Below is a small trained network, with its code and all its weights. Each question gives an input and a target symbol and asks what happens when units are switched off, that is, made to give their printed mean instead of their output.

import numpy as np


def w(rows, s, z=0):
    codes = np.array(rows[::2]) - 128.0
    scale = np.full(codes.shape[1], s)
    scale[-1] = z or s
    return codes * scale


def f(y):
    return np.maximum(y, 0)


def softmax(a):
    e = np.exp(a - a.max(-1, keepdims=True))
    return e / e.sum(-1, keepdims=True)


def log_softmax(a):
    a = a - a.max(-1, keepdims=True)
    return a - np.log(np.exp(a).sum(-1, keepdims=True))


def net(x, mask):
    ids = ['αβλμσφω'.index(c) for c in x.split()]
    T = len(ids)
    res = E[ids] + P[:T]
    u = 0
    for l in range(2):
        r = res
        for j in range(3):
            rows = slice(3 * j, 3 * j + 3)
            q, k, v = (r @ M[l][rows].T for M in (Q, K, V))
            z = softmax(np.where(np.tri(T) > 0, q @ k.T / 3**0.5, -1e9)) @ v
            o = O[l][rows]
            res = res + np.where(mask[u + j], z, o[:, -1]) @ o[:, :-1]
        u += 3
        y = f(res @ A[l][:, :-1].T + A[l][:, -1])
        res = res + np.where(mask[u : u + 4], y, B[l][:, -1]) @ B[l][:, :-1]
        u += 4
    return log_softmax(res[-1] @ U[:, :-1].T + U[:, -1])


Q, K, V, O, A, B = {}, {}, {}, {}, {}, {}
E = w([
[193,244,208,87,140],'α',
[244,73,97,142,134],'β',
[126,51,102,106,143],'λ',
[169,72,218,75,65],'μ',
[68,169,98,104,163],'σ',
[167,97,100,178,129],'φ',
[166,167,63,61,142],'ω',
],0.012)
P = w([
[168,194,1,89,31],'0',
[98,124,186,168,195],'1',
[178,128,62,65,71],'2',
[104,110,185,182,186],'3',
[169,101,94,59,85],'4',
[103,109,189,182,178],'5',
[158,84,108,56,84],'6',
[105,108,192,183,177],'7',
[156,70,119,37,93],'8',
[105,109,203,184,173],'9',
[150,59,131,38,88],'10',
],0.0083)
Q[0] = w([
[90,167,94,79,146],'0.h0',
[194,135,139,86,20],'0.h0',
[222,178,110,48,45],'0.h0',
[3,161,99,69,170],'0.h1',
[253,216,132,136,111],'0.h1',
[205,146,177,113,6],'0.h1',
[128,210,160,139,102],'0.h2',
[89,193,75,198,253],'0.h2',
[115,29,183,31,62],'0.h2',
],0.0084)
K[0] = w([
[71,149,109,101,132],'0.h0',
[194,139,153,57,70],'0.h0',
[147,148,116,47,50],'0.h0',
[64,201,138,130,158],'0.h1',
[212,164,113,82,71],'0.h1',
[174,105,211,109,64],'0.h1',
[145,74,73,54,71],'0.h2',
[123,165,76,136,136],'0.h2',
[135,46,252,126,134],'0.h2',
],0.012)
V[0] = w([
[159,63,179,175,213],'0.h0',
[202,85,53,63,129],'0.h0',
[143,131,217,172,229],'0.h0',
[44,144,93,186,136],'0.h1',
[141,109,125,144,220],'0.h1',
[1,202,79,155,171],'0.h1',
[126,101,197,189,250],'0.h2',
[143,154,53,103,40],'0.h2',
[98,116,139,122,55],'0.h2',
],0.0062)
O[0] = w([
[59,71,118,211,148,93],'0.h0',
[253,74,116,100,132,249],'0.h0',
[37,99,80,222,199,63],'0.h0',
[114,113,207,122,96,32],'0.h1',
[99,45,93,177,43,114],'0.h1',
[107,67,184,101,73,2],'0.h1',
[129,25,175,45,74,106],'0.h2',
[161,209,102,160,187,133],'0.h2',
[85,150,86,129,107,130],'0.h2',
],0.0053,0.0039)
A[0] = w([
[163,82,100,146,29,150],'0.n0',
[118,193,191,255,147,157],'0.n1',
[157,87,111,80,203,251],'0.n2',
[128,129,131,164,67,85],'0.n3',
],0.0076,0.0031)
B[0] = w([
[111,158,158,63,100,188],'0.n0',
[127,156,147,161,249,172],'0.n1',
[179,123,157,141,69,254],'0.n2',
[130,102,146,128,119,128],'0.n3',
],0.012,0.0076)
Q[1] = w([
[138,126,108,107,156],'1.h0',
[130,111,160,163,107],'1.h0',
[76,114,164,119,78],'1.h0',
[163,85,90,170,148],'1.h1',
[131,130,254,171,91],'1.h1',
[64,174,163,131,139],'1.h1',
[105,250,151,121,134],'1.h2',
[83,124,184,109,116],'1.h2',
[100,200,169,145,118],'1.h2',
],0.0092)
K[1] = w([
[165,171,146,137,135],'1.h0',
[103,98,117,156,95],'1.h0',
[83,102,131,151,143],'1.h0',
[192,153,145,62,131],'1.h1',
[112,43,156,107,75],'1.h1',
[120,84,119,168,156],'1.h1',
[156,228,150,120,202],'1.h2',
[55,101,221,232,255],'1.h2',
[124,168,180,108,212],'1.h2',
],0.0082)
V[1] = w([
[231,73,212,153,46],'1.h0',
[83,138,19,95,112],'1.h0',
[132,133,148,73,145],'1.h0',
[155,156,117,88,93],'1.h1',
[117,79,94,136,64],'1.h1',
[83,120,84,130,123],'1.h1',
[71,106,123,124,2],'1.h2',
[83,153,158,217,207],'1.h2',
[99,78,120,144,114],'1.h2',
],0.0052)
O[1] = w([
[66,107,205,113,76,255],'1.h0',
[155,78,76,115,203,88],'1.h0',
[110,176,161,144,116,168],'1.h0',
[135,169,156,230,190,240],'1.h1',
[135,108,134,96,207,108],'1.h1',
[223,146,156,83,143,49],'1.h1',
[160,134,81,188,151,60],'1.h2',
[191,80,196,3,178,17],'1.h2',
[111,141,131,121,199,62],'1.h2',
],0.0047,0.0057)
A[1] = w([
[140,128,103,112,141,106],'1.n0',
[121,21,183,254,109,101],'1.n1',
[195,148,153,108,35,252],'1.n2',
[26,5,142,158,181,155],'1.n3',
],0.007,0.0045)
B[1] = w([
[144,125,145,99,123,129],'1.n0',
[197,44,125,94,113,177],'1.n1',
[77,134,127,135,111,247],'1.n2',
[81,123,3,74,192,168],'1.n3',
],0.011,0.014)
U = w([
[212,97,35,9,164,25],'α',
[94,137,82,224,198,94],'β',
[43,211,78,233,109,253],'λ',
[155,145,170,123,196,86],'μ',
[94,107,193,47,69,157],'σ',
[218,100,137,196,148,44],'φ',
[1,161,101,105,187,60],'ω',
],0.0061,0.0056)

Each question gives the input, a string of symbols that net reads in full, and the target symbol t.
The units are the heads (3 rows each of Q, K, V and O) and the neurons (one row each of A and B). Each row of codes is followed by its name. A weight is (code - 128) times the scale printed after its matrix; where a second scale follows, it is the last column's (O, A, B and U).
mask holds one flag per unit, layer by layer, with each layer's heads first. A switched-off unit (its flag False) gives its mean, the last column of its rows in O or B, instead of its output. The means were averaged over made-up inputs and are rounded, as every weight is.
A unit's drop is (log p(t) with every unit on - log p(t) with that unit switched off) / (log p(t) with every unit on - log p(t) with every unit switched off).
k most important neurons: the k neurons with the biggest drops, biggest first
top k neurons in layer l: the k neurons of layer l with the biggest drops, biggest first
heads that matter: for each layer, one digit per head in row order, 1 if its drop is at least 0.15 and else 0, layers parted by /
drop when u is switched off: that unit's drop, to one decimal
input σ α α σ σ, target σ: heads that matter : 111 / 001
input α α λ λ ω λ μ, target λ: heads that matter : 011 / 001
input μ β σ λ λ σ ω α, target μ: heads that matter : 001 / 001
input α α λ, target λ: 4 most important neurons : [1.n1, 0.n1, 1.n2, 0.n0]
input α φ ω φ, target β: heads that matter : 100 / 000
input μ β β μ λ λ β λ λ λ α, target λ: top neuron in layer 1 : [1.n1]
input λ φ β, target λ: heads that matter : 000 / 001
input λ β ω, target λ: 2 most important neurons : [1.n1, 1.n2]
input σ λ σ α ω μ φ ω β, target λ: heads that matter : 010 / 001
input ω σ α λ φ ω α β μ σ, target ω: 4 most important neurons : [0.n1, 1.n3, 0.n2, 1.n1]
input μ φ λ, target λ: 4 most important neurons : [1.n1, 0.n1, 1.n2, 0.n2]
input α μ ω λ, target α: heads that matter : 100 / 000
input β α α σ μ σ λ β, target φ: top 2 neurons in layer 0 : [0.n0, 0.n2]
input σ λ λ λ λ, target σ: 2 most important neurons : [0.n0, 1.n3]
input σ μ α β α φ σ α ω, target λ: 2 most important neurons : [1.n1, 0.n1]
input μ α φ φ λ σ, target ω: heads that matter : 100 / 001
input α ω α μ μ λ λ ω σ α, target μ: top 2 neurons in layer 1 : [1.n2, 1.n3]
input λ ω φ β λ β, target φ: 2 most important neurons : [1.n1, 1.n3]
input β λ λ α λ λ, target α: 3 most important neurons : [1.n1, 1.n3, 1.n2]
input λ φ λ φ, target β: top 3 neurons in layer 0 : [0.n1, 0.n0, 0.n2]
input ω λ λ, target σ: drop when 1.n3 is switched off : 0.1
input α σ λ λ σ, target σ: drop when 1.h1 is switched off : 0.2
input σ σ λ λ μ λ ω β α, target λ: drop when 1.n1 is switched off : 0.4
